[ 10  -8   1  43   5   8  37  -8  23  -2   8   8  -7   9 -15  -6   4 -68
 -14   9  -1] | 3
[ -1   1  -5   1   2 -10 -32   0  29   3   7  13 -27   8  -2  13  -4 -27
  -3  -4  14] | 3
[  9  -3   6  27   8   7  43 -14   3  -2  -3  -3  -6   2 -17 -17   5 -16
  -4   5 -25] | 23
[ -6 -21   8   5   6   7  28 -13  19  -6  -5 -11   2   6  -4 -18  28 -51
  -2   0  -9] | 6
[ -9  20   4  33  -2  -1  21  -2   8  -6  -3  -3   1  10  -3 -11   9 -14
 -10   5   2] | 27
[ 13 -22  -1 -14   4  13  27  -2  -5   1   8   0   6  -3  -8 -12   2 -20
  -7   5  -8] | 27
[ 12  -9  -7 -38   3   7 -21  -1  17   8  19  16  -7   2  -4  19 -13 -62
  -5  -2   4] | 2
[  0  -8  -3  16   5  -4   4  -1  -1   5   8   0   7   6  -3 -12  22 -81
  -9   5  18] | 1
[ -9  15   0   1  -1 -15  17   2   1   1  -2  -3  11   7   6 -13  12 -42
  -4   6  20] | 0
[-13  12   8 -18   1  -2  43  -7  -1  -4   1  -8   8   8   6   0   5 -21
   1   4  -6] | 12
[-18  -4   4 -28   3  -5   7  -9  18   0   7  -9   0   9   5   2   8 -57
   0  -1   4] | 30
[-12  -5  -2 -25 -10   1 -18  13  19   0  15   9   8   5  11  19  -9 -37
  -6   1  26] | 4
[ 15 -20  -3 -10   3  12  -5  -4  31   1  16  14 -17   2 -15   7 -14 -49
 -11  -2  -3] | 29
[ 17  -2  -5  27   7  -8   2  -2  10   8   3   8 -15   3  -8  -1  10 -19
  -6   6   8] | 5
[-15  35  -1  14  -1 -15 -21  -1   8  -2   1   3  -9   9   3   7  -6 -20
  -4  -1  11] | 16
[-11   9   7 -10  -2  -2  -8 -10  21  -3  -8  -2 -17   3   1  10 -11  40
   7  -6 -15] | 25
[  9 -35   0  -5   1   7 -18  -1  26   2   7   7 -15  -4  -9  10  -5   0
   0  -4  -3] | 25
[-13   6  -3 -15   0 -11 -18   9   9   5   9   8   1   5  14  19  -2 -23
  -1   3  28] | 13

[-15  30  22  -8 -13 -14 -29  -8   4  -9  -7 -15  -2  -5  19  16 -16  -9
  19   6   1   5  -5  -5  10  -8 -11   1] | 7
[-18   5   9   0 -14 -14 -45  -5  12   1 -13 -21  -5  14  30  32 -18 -13
  19  27   6  -1  -7 -26   0  -9 -16   3] | 21
[-21  -4  29 -33 -50 -24 -73   1   9   9 -15  -2 -26   0  19  -3 -58 -16
  16  15   2   5  -6 -26   5 -21   1  -3] | 3
[ 15  37 -15  17  26  16  51 -11  -7  -7   8   1  31 -12 -15   5  34  10
  -8 -24  -2   2   0  22   3   8  -5   3] | 21
[ 11 -50 -25  15  28  13  25  11  -2   7   6   7  -1  17 -10  -8  19   7
 -16   7   1  -9   8   1 -15  11   9   1] | 24
[-18  55  37 -33 -66 -19 -42 -11   3   3 -11   1  -8 -29  11  -5 -46 -10
  14 -15   0  12 -12  -8  16 -29  -3  -3] | 0
[ -5  83  24 -13 -35  -6  -6 -20   0  -6  -3  -3  20 -35   2   7  -6  -2
  11 -28  -2  12 -10  12  18 -17  -9   0] | 7
[ 17  22 -19  19  30  18  55  -5  -3  -6  10   2  29  -4 -16   7  43  10
 -12 -20  -2  -1   1  19  -1  10  -3   3] | 24
[  3  52  -2  -8 -35  10  19 -12   2  22  -6  13  31 -28 -12  -3 -10   1
 -14 -33   1   6 -11  -1  -1 -21   1   2] | 30
[ 22 -46 -39  28  54  24  59  12  -7   0  15   9  11  18 -26 -10  46  15
 -24  -1  -2 -10  12  16 -16  24   9   2] | 25
[  3  58   4   3 -11   5  16 -15  -1  -3   0  -4  30 -20  -2  12  13   3
   2 -22   0   7  -8  10   9  -9  -9   3] | 19
[ 12  17  -3  14  33   8 -11  -5 -11 -27  14  -3  12  -8 -10   1  36  10
   2 -17  -5   2   6  27   9  16  -3   0] | 4
[ -4  25  -2  -6 -26   1  -2  -9   5  20 -10   3  17  -7  -1   7  -7  -3
  -5  -8   4   2  -9 -13  -5 -15  -3   3] | 30
[  9   2  -5  15  31   4  25  -6  -7 -22  11  -6   8  -4  -4   6  25   6
   3  -6  -4   0   4  21   7  14  -5   0] | 5
[ -2 -53 -19  11  16   2  -6  10   7  13  -5  -4  -6  27   6   8  -5   0
  -6  26   5 -10   2 -20 -15   3   1   3] | 28
[-16  76  38 -38 -70 -16 -39 -15   1   4  -9   7   0 -40   7  -8 -46  -8
  12 -25  -1  15 -13  -2  16 -32  -1  -4] | 0
[ 20  -2 -11   3  16  13  46   6 -13  -4  18  21   5 -15 -32 -29  20  15
 -19 -30  -6   2   6  24  -1  10  15  -3] | 5
